Here is a tiny trained network, its code and every weight. The questions are about switching its units off for an input and a class, where a switched-off unit gives its printed mean instead of its output.

import numpy as np


def w(rows, s, z=0):
    codes = np.array(rows[::2]) - 128.0
    scale = np.full(codes.shape[1], s)
    scale[-1] = z or s
    return codes * scale


def norm(h):
    return h / np.sqrt((h * h).mean(-1, keepdims=True) + 1e-5)


def f(y):
    return np.maximum(y, 0)


def log_softmax(a):
    a = a - a.max(-1, keepdims=True)
    return a - np.log(np.exp(a).sum(-1, keepdims=True))


def net(x, mask):
    res = np.array(x, float).reshape(1, 3) / 4 @ E
    u = 0
    for l in range(2):
        y = f(norm(res) @ A[l][:, :-1].T + A[l][:, -1])
        res = res + np.where(mask[u : u + 10], y, B[l][:, -1]) @ B[l][:, :-1]
        u += 10
    return log_softmax(norm(res)[-1] @ U[:, :-1].T + U[:, -1])


A, B = {}, {}
E = w([
[42,171,49,5,59],'x0',
[244,73,230,169,126],'x1',
[81,99,19,79,50],'x2',
],0.0023)
A[0] = w([
[96,136,113,163,105,77],'0.n0',
[71,162,14,156,176,77],'0.n1',
[200,118,203,207,150,191],'0.n2',
[94,84,50,141,45,70],'0.n3',
[44,217,145,49,154,251],'0.n4',
[2,155,132,198,226,135],'0.n5',
[138,220,169,208,239,189],'0.n6',
[55,163,48,83,198,99],'0.n7',
[230,94,102,98,31,76],'0.n8',
[68,209,111,149,198,167],'0.n9',
],0.0046,0.002)
B[0] = w([
[96,102,150,165,180,136],'0.n0',
[146,217,126,91,185,187],'0.n1',
[182,80,13,164,177,255],'0.n2',
[75,139,1,134,52,185],'0.n3',
[158,207,213,126,107,225],'0.n4',
[77,122,227,56,31,193],'0.n5',
[32,40,87,98,75,241],'0.n6',
[212,193,203,102,85,196],'0.n7',
[74,71,205,161,183,171],'0.n8',
[83,26,159,193,157,188],'0.n9',
],0.0041,0.0048)
A[1] = w([
[203,98,102,76,127,152],'1.n0',
[183,155,74,109,40,113],'1.n1',
[248,98,157,172,194,108],'1.n2',
[213,83,84,115,206,86],'1.n3',
[225,82,89,82,98,180],'1.n4',
[208,87,126,221,159,3],'1.n5',
[252,68,123,153,147,33],'1.n6',
[206,84,80,99,91,138],'1.n7',
[239,86,151,135,139,41],'1.n8',
[213,81,119,91,173,91],'1.n9',
],0.0042,0.0018)
B[1] = w([
[206,84,206,216,224,182],'1.n0',
[90,64,7,173,167,199],'1.n1',
[224,98,38,197,194,255],'1.n2',
[222,178,208,185,207,240],'1.n3',
[172,92,147,214,206,222],'1.n4',
[181,213,175,79,206,239],'1.n5',
[182,135,240,218,253,246],'1.n6',
[202,69,211,208,205,208],'1.n7',
[155,158,78,114,252,203],'1.n8',
[186,134,134,105,225,207],'1.n9',
],0.0035,0.0024)
U = w([
[60,195,233,66,70,35],'0',
[199,31,126,244,255,252],'1',
[33,214,16,76,28,13],'2',
[57,14,42,198,120,36],'3',
],0.0041,0.0015)

Each question gives the input, the list of numbers given to net, and the class t.
The units are the neurons (one row each of A and B). Each row of codes is followed by its name. A weight is (code - 128) times the scale printed after its matrix; where a second scale follows, it is the last column's (A, B and U).
mask holds one flag per neuron, layer by layer. A switched-off neuron (its flag False) gives its mean, the last column of its row in B, instead of its output. The means were averaged over made-up inputs and are rounded, as every weight is.
A unit's drop is (log p(t) with every unit on - log p(t) with that unit switched off) / (log p(t) with every unit on - log p(t) with every unit switched off).
The circuit of an input: a set's keep is (log p(t) with only the set's units on - log p(t) with every unit switched off) / (log p(t) with every unit on - log p(t) with every unit switched off). Starting from the 12 units with the biggest drops (on a tie, the unit counted first), units are removed one at a time, each time the one whose removal leaves the highest keep (on an exact tie, the one counted first), for as long as the keep stays at least 0.8.
units of the circuit, in order: the units of the circuit, biggest drop first
k most important neurons: the k neurons with the biggest drops, biggest first
top k neurons in layer l: the k neurons of layer l with the biggest drops, biggest first
drop of u: that unit's drop, to one decimal
input [-1,0,3], class 3: units of the circuit, in order => 0.n3
input [-1,-1,-6], class 3: 2 most important neurons => 0.n6, 0.n5
input [2,1,2], class 2: 2 most important neurons => 0.n2, 0.n3
input [6,3,-1], class 0: 2 most important neurons => 0.n2, 0.n4
input [-8,-6,7], class 2: top 2 neurons in layer 0 => 0.n2, 0.n1
input [0,0,0], class 0: top 2 neurons in layer 0 => 0.n3, 0.n7
input [-7,-4,1], class 3: 2 most important neurons => 0.n6, 0.n5
input [-2,0,4], class 3: top 2 neurons in layer 0 => 0.n4, 0.n5
input [0,-2,-4], class 3: 2 most important neurons => 0.n6, 0.n9
input [5,2,0], class 2: drop of 0.n4 => -0.1
input [-4,-5,-2], class 0: drop of 0.n5 => 0.6
input [-1,-2,8], class 2: drop of 1.n1 => -0.1
